Here is a tiny trained network, its code and every weight. The questions are about switching its units off for an input and a target symbol, where a switched-off unit gives its printed mean instead of its output.

import numpy as np


def w(rows, s, z=0):
    codes = np.array(rows[::2]) - 128.0
    scale = np.full(codes.shape[1], s)
    scale[-1] = z or s
    return codes * scale


def f(y):
    return y / 2 * (1 + np.tanh(0.7978845608 * (y + 0.044715 * y**3)))


def softmax(a):
    e = np.exp(a - a.max(-1, keepdims=True))
    return e / e.sum(-1, keepdims=True)


def log_softmax(a):
    a = a - a.max(-1, keepdims=True)
    return a - np.log(np.exp(a).sum(-1, keepdims=True))


def net(x, mask):
    ids = ['βγδεζηθλμξπστφψω'.index(c) for c in x.split()]
    T = len(ids)
    res = E[ids] + P[:T]
    r = res
    for j in range(3):
        rows = slice(3 * j, 3 * j + 3)
        q, k, v = (r @ M[0][rows].T for M in (Q, K, V))
        z = softmax(np.where(np.tri(T) > 0, q @ k.T / 3**0.5, -1e9)) @ v
        o = O[0][rows]
        res = res + np.where(mask[j], z, o[:, -1]) @ o[:, :-1]
    y = f(res @ A[0][:, :-1].T + A[0][:, -1])
    res = res + np.where(mask[3:7], y, B[0][:, -1]) @ B[0][:, :-1]
    return log_softmax(res[-1] @ U[:, :-1].T + U[:, -1])


Q, K, V, O, A, B = {}, {}, {}, {}, {}, {}
E = w([
[245,206,73,182,206,132,252,8,46,117],'β',
[110,60,71,81,111,160,50,144,162,164],'γ',
[107,63,70,137,108,91,111,87,209,97],'δ',
[145,80,83,67,92,49,110,182,217,186],'ε',
[160,123,104,99,79,141,76,42,212,148],'ζ',
[144,148,75,93,90,100,141,187,218,75],'η',
[205,48,140,109,58,104,169,168,240,112],'θ',
[140,115,157,189,132,85,109,56,229,75],'λ',
[159,135,178,108,173,54,125,213,221,115],'μ',
[201,46,177,112,144,163,119,126,160,140],'ξ',
[100,180,135,168,6,150,77,189,185,109],'π',
[130,157,169,180,158,148,28,142,159,117],'σ',
[119,55,183,172,48,157,133,130,100,108],'τ',
[186,166,153,122,50,60,95,98,119,193],'φ',
[101,125,72,161,157,83,139,174,83,31],'ψ',
[178,143,131,112,139,90,87,176,42,144],'ω',
],0.015)
P = w([
[88,58,170,24,92,107,52,59,164,2],'0',
[140,53,153,60,96,95,34,83,165,14],'1',
[160,70,148,80,101,99,34,99,155,23],'2',
[155,56,128,102,107,113,57,127,175,58],'3',
[170,62,122,120,103,132,65,138,169,76],'4',
[177,65,114,138,111,136,80,150,171,96],'5',
[186,65,106,153,111,141,96,160,169,121],'6',
[191,75,100,168,117,150,112,170,159,134],'7',
[206,82,89,186,119,159,123,180,161,149],'8',
[218,94,79,205,112,171,131,185,154,168],'9',
[212,83,81,213,119,170,150,193,156,187],'10',
[214,79,64,232,111,176,166,194,164,213],'11',
],0.0077)
Q[0] = w([
[134,169,151,119,136,124,172,175,62,114],'h1',
[234,102,139,133,124,102,97,176,152,82],'h1',
[160,135,100,79,83,82,135,171,137,191],'h1',
[178,126,152,150,162,164,65,118,191,87],'h2',
[155,154,197,101,205,109,150,70,121,179],'h2',
[119,195,219,136,149,116,136,57,61,119],'h2',
[211,49,171,167,91,152,61,150,115,138],'h3',
[78,226,174,57,153,98,178,90,5,126],'h3',
[39,132,149,82,150,169,180,111,131,176],'h3',
],0.012)
K[0] = w([
[125,130,120,112,158,112,118,85,92,88],'h1',
[130,187,151,197,135,138,185,161,81,149],'h1',
[153,177,102,109,166,161,190,99,153,163],'h1',
[114,112,188,199,116,122,114,213,70,200],'h2',
[86,84,154,77,100,119,49,170,170,115],'h2',
[115,98,165,27,112,61,82,133,131,61],'h2',
[129,185,62,176,135,104,203,119,79,159],'h3',
[70,102,152,30,117,97,62,125,118,79],'h3',
[96,109,119,77,84,107,67,101,252,89],'h3',
],0.011)
V[0] = w([
[198,141,172,122,107,68,206,70,117,138],'h1',
[143,197,180,112,212,55,171,252,152,62],'h1',
[172,244,177,161,114,166,153,68,126,25],'h1',
[170,121,229,156,106,78,136,125,38,91],'h2',
[57,218,126,190,36,77,58,174,148,94],'h2',
[113,197,150,170,254,174,105,68,151,128],'h2',
[82,111,40,177,133,97,160,183,87,4],'h3',
[107,53,222,186,139,211,115,164,110,81],'h3',
[146,109,189,209,99,106,186,40,213,80],'h3',
],0.0084)
O[0] = w([
[99,108,131,159,129,164,175,205,122,198,88],'h1',
[32,107,42,135,172,166,84,147,175,120,102],'h1',
[137,120,64,168,92,110,142,135,124,193,71],'h1',
[146,104,122,155,168,54,152,158,58,181,198],'h2',
[160,198,118,213,87,143,108,134,203,214,116],'h2',
[214,133,132,155,148,93,64,137,164,5,4],'h2',
[157,203,76,34,89,62,208,190,107,89,190],'h3',
[254,127,83,154,199,136,116,215,52,133,170],'h3',
[159,224,166,93,227,233,150,121,179,183,143],'h3',
],0.0096,0.0048)
A[0] = w([
[43,93,104,66,39,170,143,127,238,138,86],'n1',
[116,100,168,162,132,99,177,72,88,3,2],'n2',
[36,58,167,165,96,140,86,47,185,129,37],'n3',
[136,136,174,219,70,160,136,44,78,142,127],'n4',
],0.0063,0.0038)
B[0] = w([
[106,139,83,205,122,166,167,76,93,98,255],'n1',
[149,175,89,211,83,178,8,166,94,170,153],'n2',
[140,159,172,154,135,74,159,222,97,97,186],'n3',
[123,97,113,164,163,80,132,132,144,103,164],'n4',
],0.011,0.005)
U = w([
[147,171,48,154,167,118,165,10,30,82,109],'β',
[100,55,131,48,254,131,132,90,127,69,177],'γ',
[206,98,67,151,147,110,65,120,210,87,73],'δ',
[118,32,53,142,86,29,93,172,122,160,178],'ε',
[140,160,142,69,106,114,153,23,126,104,168],'ζ',
[147,205,104,81,112,87,189,188,133,77,129],'η',
[158,91,135,128,111,109,180,155,170,85,1],'θ',
[135,157,193,122,130,85,177,75,150,73,183],'λ',
[71,138,202,168,156,84,150,188,161,164,121],'μ',
[83,104,140,87,99,209,160,98,125,152,114],'ξ',
[74,161,181,105,114,132,179,162,113,49,141],'π',
[102,216,172,85,159,120,111,116,173,138,223],'σ',
[158,150,153,113,53,174,105,125,69,74,107],'τ',
[138,141,88,152,71,139,92,100,153,197,68],'φ',
[57,165,53,166,228,152,95,158,81,92,67],'ψ',
[152,165,121,131,174,138,106,219,70,204,100],'ω',
],0.0072,0.0049)

Each question gives the input, a string of symbols that net reads in full, and the target symbol t.
The units are the heads (3 rows each of Q, K, V and O) and the neurons (one row each of A and B). Each row of codes is followed by its name. A weight is (code - 128) times the scale printed after its matrix; where a second scale follows, it is the last column's (O, A, B and U).
mask holds one flag per unit, heads first, then neurons. A switched-off unit (its flag False) gives its mean, the last column of its rows in O or B, instead of its output. The means were averaged over made-up inputs and are rounded, as every weight is.
A unit's drop is (log p(t) with every unit on - log p(t) with that unit switched off) / (log p(t) with every unit on - log p(t) with every unit switched off).
The circuit of an input: a set's keep is (log p(t) with only the set's units on - log p(t) with every unit switched off) / (log p(t) with every unit on - log p(t) with every unit switched off). Starting from all 7 units, units are removed one at a time, each time the one whose removal leaves the highest keep (on an exact tie, the one counted first), for as long as the keep stays at least 0.8.
circuit, biggest first: the units of the circuit, biggest drop first
unit that matters most: the unit with the biggest drop
k most important neurons: the k neurons with the biggest drops, biggest first
which heads matter: for each layer, one digit per head in row order, 1 if its drop is at least 0.15 and else 0, layers parted by /
input μ ξ ω φ, target ε: unit that matters most -> h3
input ε γ ω π φ γ, target μ: circuit, biggest first -> h3; n3
input γ τ ψ γ γ γ ω β ψ μ ψ, target ψ: circuit, biggest first -> n2; h2
input γ θ σ θ, target δ: which heads matter -> 010
input γ η θ γ θ ε, target ξ: circuit, biggest first -> h2; h3
input γ γ τ ψ σ τ ζ τ τ σ, target ω: which heads matter -> 001
input φ μ σ, target μ: circuit, biggest first -> h3; n3
input γ μ ε, target ψ: circuit, biggest first -> h1; n1
input γ ω π μ τ π, target ω: which heads matter -> 011
input ξ σ τ ξ τ τ η ω λ ζ γ ζ, target λ: 3 most important neurons -> n3; n4; n2
input τ ε τ ω ω ω ω ζ μ ξ δ, target γ: circuit, biggest first -> h2; h1
input ε ψ μ ω θ μ ω β τ, target τ: 2 most important neurons -> n2; n4
input γ ω ε ω γ β τ γ γ ξ ξ σ, target σ: which heads matter -> 001
input π γ γ γ β ε γ γ γ, target γ: unit that matters most -> h2
input γ θ τ ξ γ ξ β ω τ, target τ: which heads matter -> 010
input μ φ τ λ ω μ δ τ ω σ, target ε: which heads matter -> 001
input σ τ γ θ τ γ, target ω: which heads matter -> 001
input λ ξ θ, target γ: circuit, biggest first -> h2; h3
input ε θ ε φ, target μ: 2 most important neurons -> n3; n4
input ζ λ γ ξ ξ ε τ ξ, target ω: circuit, biggest first -> h3
